Below is a small trained network, with its code and all its weights. Each question gives an input and a target symbol and asks what happens when units are switched off, that is, made to give their printed mean instead of their output.

import numpy as np


def w(rows, s, z=0):
    codes = np.array(rows[::2]) - 128.0
    scale = np.full(codes.shape[1], s)
    scale[-1] = z or s
    return codes * scale


def norm(h):
    return h / np.sqrt((h * h).mean(-1, keepdims=True) + 1e-5)


def f(y):
    return y / 2 * (1 + np.tanh(0.7978845608 * (y + 0.044715 * y**3)))


def softmax(a):
    e = np.exp(a - a.max(-1, keepdims=True))
    return e / e.sum(-1, keepdims=True)


def log_softmax(a):
    a = a - a.max(-1, keepdims=True)
    return a - np.log(np.exp(a).sum(-1, keepdims=True))


def net(x, mask):
    ids = ['γδεζηξπτψ'.index(c) for c in x.split()]
    T = len(ids)
    res = E[ids] + P[:T]
    u = 0
    for l in range(2):
        r = norm(res)
        for j in range(3):
            rows = slice(2 * j, 2 * j + 2)
            q, k, v = (r @ M[l][rows].T for M in (Q, K, V))
            z = softmax(np.where(np.tri(T) > 0, q @ k.T / 2**0.5, -1e9)) @ v
            o = O[l][rows]
            res = res + np.where(mask[u + j], z, o[:, -1]) @ o[:, :-1]
        u += 3
        y = f(norm(res) @ A[l][:, :-1].T + A[l][:, -1])
        res = res + np.where(mask[u : u + 4], y, B[l][:, -1]) @ B[l][:, :-1]
        u += 4
    return log_softmax(norm(res)[-1] @ U[:, :-1].T + U[:, -1])


Q, K, V, O, A, B = {}, {}, {}, {}, {}, {}
E = w([
[128,92,123,131,108,105,84,120,157,129,166],'γ',
[142,143,63,124,90,128,100,99,74,203,150],'δ',
[150,80,109,102,141,151,88,139,133,159,188],'ε',
[174,125,115,97,101,130,66,111,120,224,128],'ζ',
[183,254,91,183,88,139,82,169,107,120,119],'η',
[126,133,155,145,187,96,61,175,87,116,144],'ξ',
[174,166,84,129,76,102,79,143,140,131,128],'π',
[103,112,178,21,83,178,180,105,127,57,105],'τ',
[115,143,49,77,142,88,84,174,175,116,153],'ψ',
],0.021)
P = w([
[99,154,183,190,154,139,162,142,160,103,62],'0',
[137,218,110,171,254,83,44,44,80,161,200],'1',
[137,194,112,116,221,96,40,122,114,146,164],'2',
[115,174,106,99,211,112,32,145,125,161,148],'3',
[205,149,44,162,194,134,56,156,61,130,138],'4',
[155,146,33,131,201,151,57,181,97,160,132],'5',
[141,120,23,120,181,152,47,179,80,174,153],'6',
[50,108,68,131,171,138,35,166,128,225,148],'7',
[89,107,48,116,161,158,40,196,109,209,150],'8',
[111,133,38,133,150,178,39,224,73,194,170],'9',
[88,122,63,131,153,177,33,227,90,210,164],'10',
],0.012)
Q[0] = w([
[117,173,123,109,148,77,88,121,151,128,174],'L0H1',
[103,168,166,33,103,169,103,80,97,80,131],'L0H1',
[161,95,153,181,152,82,254,77,170,110,95],'L0H2',
[164,127,164,188,134,112,178,125,160,137,122],'L0H2',
[130,111,133,138,157,132,126,137,141,116,142],'L0H3',
[110,118,135,118,118,146,102,149,122,115,127],'L0H3',
],0.015)
K[0] = w([
[84,140,175,157,116,162,154,83,164,129,130],'L0H1',
[134,141,102,29,120,252,70,66,27,45,140],'L0H1',
[161,150,77,164,225,80,41,107,134,182,164],'L0H2',
[142,174,90,171,199,91,51,83,99,144,163],'L0H2',
[149,184,123,119,77,150,109,122,90,163,113],'L0H3',
[105,135,144,123,99,130,170,99,132,121,120],'L0H3',
],0.011)
V[0] = w([
[27,97,238,131,55,135,194,92,160,107,86],'L0H1',
[100,171,87,125,42,98,175,110,157,99,192],'L0H1',
[65,200,115,133,97,85,146,124,15,163,96],'L0H2',
[60,134,158,70,137,234,183,43,79,89,144],'L0H2',
[203,140,75,157,149,97,95,133,149,236,131],'L0H3',
[89,171,145,2,87,191,148,78,127,111,141],'L0H3',
],0.0088)
O[0] = w([
[201,140,126,150,180,66,161,2,103,139,176,56],'L0H1',
[94,108,24,112,68,116,180,76,156,117,138,64],'L0H1',
[146,110,33,69,200,150,45,55,193,84,175,121],'L0H2',
[117,208,164,134,49,14,75,129,192,129,239,215],'L0H2',
[133,172,206,130,139,105,96,46,172,195,218,254],'L0H3',
[110,82,134,146,143,219,140,250,128,206,48,116],'L0H3',
],0.01,0.0088)
A[0] = w([
[180,159,164,138,133,6,219,80,197,106,194,26],'L0N1',
[122,174,154,134,126,36,123,169,124,57,152,3],'L0N2',
[162,155,116,198,152,48,98,57,172,153,105,45],'L0N3',
[166,81,100,124,102,93,120,126,96,226,148,133],'L0N4',
],0.011,0.002)
B[0] = w([
[214,187,198,237,44,167,73,4,14,140,177,242],'L0N1',
[67,104,70,92,176,120,101,12,106,116,191,255],'L0N2',
[87,61,117,90,135,223,107,237,134,117,119,222],'L0N3',
[104,187,88,167,171,152,111,150,145,46,159,228],'L0N4',
],0.011,0.006)
Q[1] = w([
[127,129,74,183,178,168,54,146,125,160,124],'L1H1',
[120,181,148,124,119,105,39,80,143,154,207],'L1H1',
[98,119,116,112,165,212,79,171,92,146,149],'L1H2',
[151,66,148,137,153,166,178,132,151,96,71],'L1H2',
[96,171,97,92,172,145,2,68,166,183,178],'L1H3',
[131,172,141,162,150,143,77,133,111,136,163],'L1H3',
],0.015)
K[1] = w([
[147,124,153,124,59,131,211,65,142,119,133],'L1H1',
[81,146,78,99,105,191,155,92,178,74,111],'L1H1',
[122,85,133,151,144,189,200,92,174,98,74],'L1H2',
[137,155,131,165,78,47,115,107,128,152,182],'L1H2',
[127,83,156,124,83,156,247,173,109,91,114],'L1H3',
[120,65,120,125,115,136,205,148,125,136,104],'L1H3',
],0.016)
V[1] = w([
[123,165,105,134,160,125,152,239,142,122,103],'L1H1',
[121,131,61,182,101,147,147,116,87,43,93],'L1H1',
[174,191,132,173,90,211,134,115,194,169,108],'L1H2',
[195,70,185,224,248,143,150,49,162,154,57],'L1H2',
[67,122,116,20,132,115,156,88,168,138,123],'L1H3',
[121,206,203,116,120,110,94,150,130,138,159],'L1H3',
],0.013)
O[1] = w([
[174,127,189,171,182,177,219,178,113,62,98,44],'L1H1',
[91,178,126,20,149,186,163,122,144,86,125,137],'L1H1',
[81,98,113,211,42,211,114,90,197,184,145,204],'L1H2',
[165,116,99,109,129,151,245,103,183,203,152,251],'L1H2',
[181,115,63,141,223,137,140,78,140,140,53,72],'L1H3',
[167,133,189,128,192,215,187,155,149,42,179,187],'L1H3',
],0.012,0.011)
A[1] = w([
[82,136,83,112,131,140,150,229,83,130,35,3],'L1N1',
[136,113,211,146,118,146,163,194,91,82,143,131],'L1N2',
[144,114,129,109,75,112,118,7,69,113,178,92],'L1N3',
[105,119,105,130,131,165,192,73,147,199,146,114],'L1N4',
],0.014,0.0052)
B[1] = w([
[90,163,133,250,184,105,201,163,65,159,119,139],'L1N1',
[109,95,80,28,81,148,86,209,115,186,102,174],'L1N2',
[69,204,167,152,145,96,152,120,159,96,166,246],'L1N3',
[162,84,174,130,108,76,128,131,78,17,68,255],'L1N4',
],0.017,0.0096)
U = w([
[106,197,188,147,102,72,146,115,148,74,148,212],'γ',
[99,149,71,165,145,139,74,119,172,159,154,159],'δ',
[115,109,146,101,67,115,126,201,133,182,146,117],'ε',
[198,82,155,193,137,136,146,125,145,103,124,156],'ζ',
[115,150,151,114,155,246,136,114,163,55,102,4],'η',
[183,160,132,75,205,147,166,130,128,110,145,61],'ξ',
[115,98,94,94,89,111,164,96,123,147,67,173],'π',
[156,126,162,135,122,90,71,152,64,44,78,82],'τ',
[70,155,111,192,180,154,174,138,101,155,98,131],'ψ',
],0.011,0.0028)

Each question gives the input, a string of symbols that net reads in full, and the target symbol t.
The units are the heads (2 rows each of Q, K, V and O) and the neurons (one row each of A and B). Each row of codes is followed by its name. A weight is (code - 128) times the scale printed after its matrix; where a second scale follows, it is the last column's (O, A, B and U).
mask holds one flag per unit, layer by layer, with each layer's heads first. A switched-off unit (its flag False) gives its mean, the last column of its rows in O or B, instead of its output. The means were averaged over made-up inputs and are rounded, as every weight is.
A unit's drop is (log p(t) with every unit on - log p(t) with that unit switched off) / (log p(t) with every unit on - log p(t) with every unit switched off).
The circuit of an input: a set's keep is (log p(t) with only the set's units on - log p(t) with every unit switched off) / (log p(t) with every unit on - log p(t) with every unit switched off). Starting from the 12 units with the biggest drops (on a tie, the unit counted first), units are removed one at a time, each time the one whose removal leaves the highest keep (on an exact tie, the one counted first), for as long as the keep stays at least 0.8.
units of the circuit, in order: the units of the circuit, biggest drop first
most important unit: the unit with the biggest drop
top k neurons in layer l: the k neurons of layer l with the biggest drops, biggest first
drop when u is switched off: that unit's drop, to one decimal
input ξ η γ ψ ε ψ ζ η ε, target ξ: units of the circuit, in order -> [L0H2; L1H2]
input ψ ε ε ξ ψ η ε ζ τ τ, target ψ: most important unit -> L0H3
input γ δ γ ε ξ ζ τ η ε, target γ: units of the circuit, in order -> [L1N3; L0H1]
input η ψ ε, target η: units of the circuit, in order -> [L0H2; L1H1]
input ψ π ζ ζ, target ψ: units of the circuit, in order -> [L0H2; L0H1; L1N1]
input ε δ ψ τ ε τ ε π ψ, target ε: units of the circuit, in order -> [L0H2; L0H3; L1N2; L1H1]
input ψ ε π ζ η ε π, target ψ: units of the circuit, in order -> [L0H2; L0H1; L1N1]
input ξ ζ ψ ψ η γ, target ξ: units of the circuit, in order -> [L0H2; L1H2]
input γ τ ε τ δ π δ δ ε τ, target ε: units of the circuit, in order -> [L0H3; L1N2]
input ξ ξ η ζ γ γ δ δ, target ξ: units of the circuit, in order -> [L1H2; L0H2; L0H3]
input ε ζ π ζ ε δ η, target ε: units of the circuit, in order -> [L0H2; L1N2]
input ψ ζ ε, target ψ: units of the circuit, in order -> [L0H2; L0H1; L1H3; L1N1]
input τ η τ, target τ: units of the circuit, in order -> [L1H2; L0H3]
input ξ ξ δ ψ ψ ξ η η ζ ζ ξ, target ξ: most important unit -> L0H2
input γ γ δ η ψ π ξ π ε, target γ: units of the circuit, in order -> [L0H1; L1N3]
input η π ε ζ ε ε δ ε ξ π, target η: units of the circuit, in order -> [L1H1; L0H2]
input ε τ γ π τ π ε ε ε τ, target ε: units of the circuit, in order -> [L0H3; L0H2]
input δ ψ η η ψ τ ζ τ ζ π ξ, target δ: top 2 neurons in layer 1 -> [L1N4; L1N3]
input η η δ ζ π η δ τ τ η, target η: top 3 neurons in layer 0 -> [L0N2; L0N1; L0N3]
input π ψ τ ε ζ ε π τ γ, target π: most important unit -> L0H3
input η τ π δ ξ τ ξ, target η: top 2 neurons in layer 0 -> [L0N2; L0N1]
input δ τ τ η δ γ π, target δ: drop when L1H3 is switched off -> 0.5
input ξ ζ τ τ ε ε η ζ ζ, target ξ: drop when L0H1 is switched off -> 0.2
input η τ γ ζ γ ε ε τ, target η: drop when L0H1 is switched off -> 1.6
input ζ ψ δ ζ ε π γ, target ζ: drop when L1N3 is switched off -> 0.0
